Below are the code and all the weights of a small trained network. Each question names an input and a class and asks about switching units off, where a switched-off unit gives its printed mean instead of its output.

import numpy as np


def w(rows, s, z=0):
    codes = np.array(rows[::2]) - 128.0
    scale = np.full(codes.shape[1], s)
    scale[-1] = z or s
    return codes * scale


def f(y):
    return y / 2 * (1 + np.tanh(0.7978845608 * (y + 0.044715 * y**3)))


def log_softmax(a):
    a = a - a.max(-1, keepdims=True)
    return a - np.log(np.exp(a).sum(-1, keepdims=True))


def net(x, mask):
    res = np.array(x, float).reshape(1, 6) / 4 @ E
    y = f(res @ A[0][:, :-1].T + A[0][:, -1])
    res = res + np.where(mask, y, B[0][:, -1]) @ B[0][:, :-1]
    return log_softmax(res[-1] @ U[:, :-1].T + U[:, -1])


A, B = {}, {}
E = w([
[54,167,101,152,136,168,82,107,1,74],'x0',
[127,112,133,120,132,145,116,152,104,162],'x1',
[131,97,84,182,120,196,220,155,152,77],'x2',
[135,118,93,178,143,109,113,127,117,147],'x3',
[117,4,144,118,48,136,97,66,136,137],'x4',
[104,137,110,138,116,113,134,129,147,127],'x5',
],0.014)
A[0] = w([
[146,85,169,101,98,67,109,60,157,184,175],'n1',
[103,85,142,150,86,175,159,92,179,125,129],'n2',
[68,145,74,170,125,223,146,119,64,84,149],'n3',
[98,2,148,136,62,125,98,12,112,112,172],'n4',
[194,113,130,135,105,150,185,177,179,148,169],'n5',
[120,43,84,134,91,145,150,122,109,156,132],'n6',
[109,150,125,65,124,32,90,77,123,153,234],'n7',
[83,60,146,126,67,153,113,77,139,122,160],'n8',
[79,194,137,147,160,185,136,149,158,109,152],'n9',
[138,68,84,177,137,235,226,179,133,82,195],'n10',
[106,121,154,124,53,102,83,49,109,156,156],'n11',
[176,72,134,129,88,124,189,165,169,140,177],'n12',
[152,163,161,91,153,109,52,72,134,159,235],'n13',
[57,166,105,139,122,186,43,122,47,47,192],'n14',
[175,118,137,116,104,120,97,115,165,180,160],'n15',
[125,164,92,166,140,180,193,168,88,91,154],'n16',
[101,170,91,129,111,85,84,77,84,157,173],'n17',
[84,157,145,115,149,131,59,69,107,133,150],'n18',
[133,219,120,154,193,123,123,160,68,146,192],'n19',
[162,191,123,77,143,85,123,156,150,173,229],'n20',
[183,93,127,86,85,45,79,102,105,126,150],'n21',
[144,195,121,145,146,114,164,231,140,148,226],'n22',
[106,202,136,60,147,60,118,97,98,136,220],'n23',
[149,60,139,91,90,107,139,95,209,158,167],'n24',
[135,132,106,172,155,168,195,204,165,117,176],'n25',
[185,98,134,94,142,71,164,173,181,158,254],'n26',
],0.0088,0.0076)
B[0] = w([
[128,82,75,114,126,116,83,170,196,186,197],'n1',
[135,93,95,134,106,148,161,78,118,168,159],'n2',
[120,152,125,78,52,174,145,118,108,68,221],'n3',
[39,1,75,83,109,184,126,118,108,130,217],'n4',
[190,104,131,106,153,110,177,75,132,162,187],'n5',
[118,92,98,115,102,149,141,83,155,133,159],'n6',
[115,109,150,141,162,121,28,204,130,176,208],'n7',
[92,50,102,158,118,168,100,106,109,147,180],'n8',
[132,187,151,104,113,138,158,145,129,76,187],'n9',
[148,134,65,76,94,129,251,58,114,107,229],'n10',
[88,80,110,97,156,155,39,172,104,141,183],'n11',
[175,105,76,147,129,100,154,62,150,156,185],'n12',
[110,123,155,155,129,96,60,223,128,178,207],'n13',
[83,144,161,134,63,152,128,168,33,78,252],'n14',
[143,123,122,120,120,92,98,140,148,197,170],'n15',
[159,164,127,66,90,132,206,144,131,73,209],'n16',
[97,121,179,117,141,167,103,186,105,130,184],'n17',
[72,90,189,139,133,139,110,180,86,115,182],'n18',
[121,174,173,136,113,115,153,190,118,88,232],'n19',
[150,181,186,160,162,64,97,161,154,139,202],'n20',
[149,103,115,111,115,129,55,158,140,139,179],'n21',
[211,181,225,115,207,87,169,129,175,86,225],'n22',
[123,159,195,182,135,114,97,195,113,141,208],'n23',
[171,93,80,145,123,136,115,111,162,203,193],'n24',
[176,137,126,89,156,98,179,67,142,80,204],'n25',
[229,126,148,126,187,72,116,106,230,176,213],'n26',
],0.0088,0.019)
U = w([
[180,187,206,218,254,66,68,158,196,172,147],'0',
[122,67,79,92,132,72,43,152,196,213,169],'1',
[170,137,152,58,221,16,189,48,169,92,180],'2',
[147,63,53,140,98,131,167,11,157,199,117],'3',
[60,207,220,210,107,70,110,206,68,118,145],'4',
[26,47,156,114,141,183,61,167,79,121,121],'5',
[147,206,135,63,66,168,163,134,119,45,136],'6',
[32,77,71,87,49,191,149,50,100,76,5],'7',
],0.0061,0.0028)

Each question gives the input, the list of numbers given to net, and the class t.
The units are the neurons (one row each of A and B). Each row of codes is followed by its name. A weight is (code - 128) times the scale printed after its matrix; where a second scale follows, it is the last column's (A, B and U).
mask holds one flag per neuron, in row order. A switched-off neuron (its flag False) gives its mean, the last column of its row in B, instead of its output. The means were averaged over made-up inputs and are rounded, as every weight is.
A unit's drop is (log p(t) with every unit on - log p(t) with that unit switched off) / (log p(t) with every unit on - log p(t) with every unit switched off).
The circuit of an input: a set's keep is (log p(t) with only the set's units on - log p(t) with every unit switched off) / (log p(t) with every unit on - log p(t) with every unit switched off). Starting from the 12 units with the biggest drops (on a tie, the unit counted first), units are removed one at a time, each time the one whose removal leaves the highest keep (on an exact tie, the one counted first), for as long as the keep stays at least 0.8.
units of the circuit, in order: the units of the circuit, biggest drop first
most important unit: the unit with the biggest drop
top k neurons: the k neurons with the biggest drops, biggest first
drop when u is switched off: that unit's drop, to one decimal
input [1,-8,-3,-7,3,-1], class 5: most important unit -> n26
input [-5,-2,1,5,-1,-4], class 2: units of the circuit, in order -> [n7, n5]
input [-1,-7,-8,6,0,8], class 0: top 4 neurons -> [n23, n4, n20, n10]
input [1,-4,-2,-8,0,-3], class 4: top 2 neurons -> [n4, n26]
input [5,1,6,6,0,-2], class 6: top 2 neurons -> [n4, n16]
input [1,0,-3,-5,-8,-8], class 4: top 2 neurons -> [n19, n26]
input [5,1,7,5,0,3], class 6: top 2 neurons -> [n4, n16]
input [1,2,3,6,6,4], class 7: top 2 neurons -> [n4, n26]
input [-4,-5,7,-7,1,5], class 3: top 2 neurons -> [n2, n24]
input [1,1,-5,8,8,8], class 5: top 2 neurons -> [n4, n26]
input [0,8,2,6,-2,-5], class 2: drop when n14 is switched off -> 0.3
input [0,-2,0,-5,0,3], class 0: drop when n10 is switched off -> 0.5
input [2,-8,0,-7,-7,3], class 4: drop when n20 is switched off -> 0.2
input [1,4,-8,-4,0,1], class 4: units of the circuit, in order -> [n23]
input [-8,-2,6,8,1,5], class 3: drop when n2 is switched off -> 0.2
input [1,-8,-5,8,-5,-7], class 4: top 2 neurons -> [n26, n19]
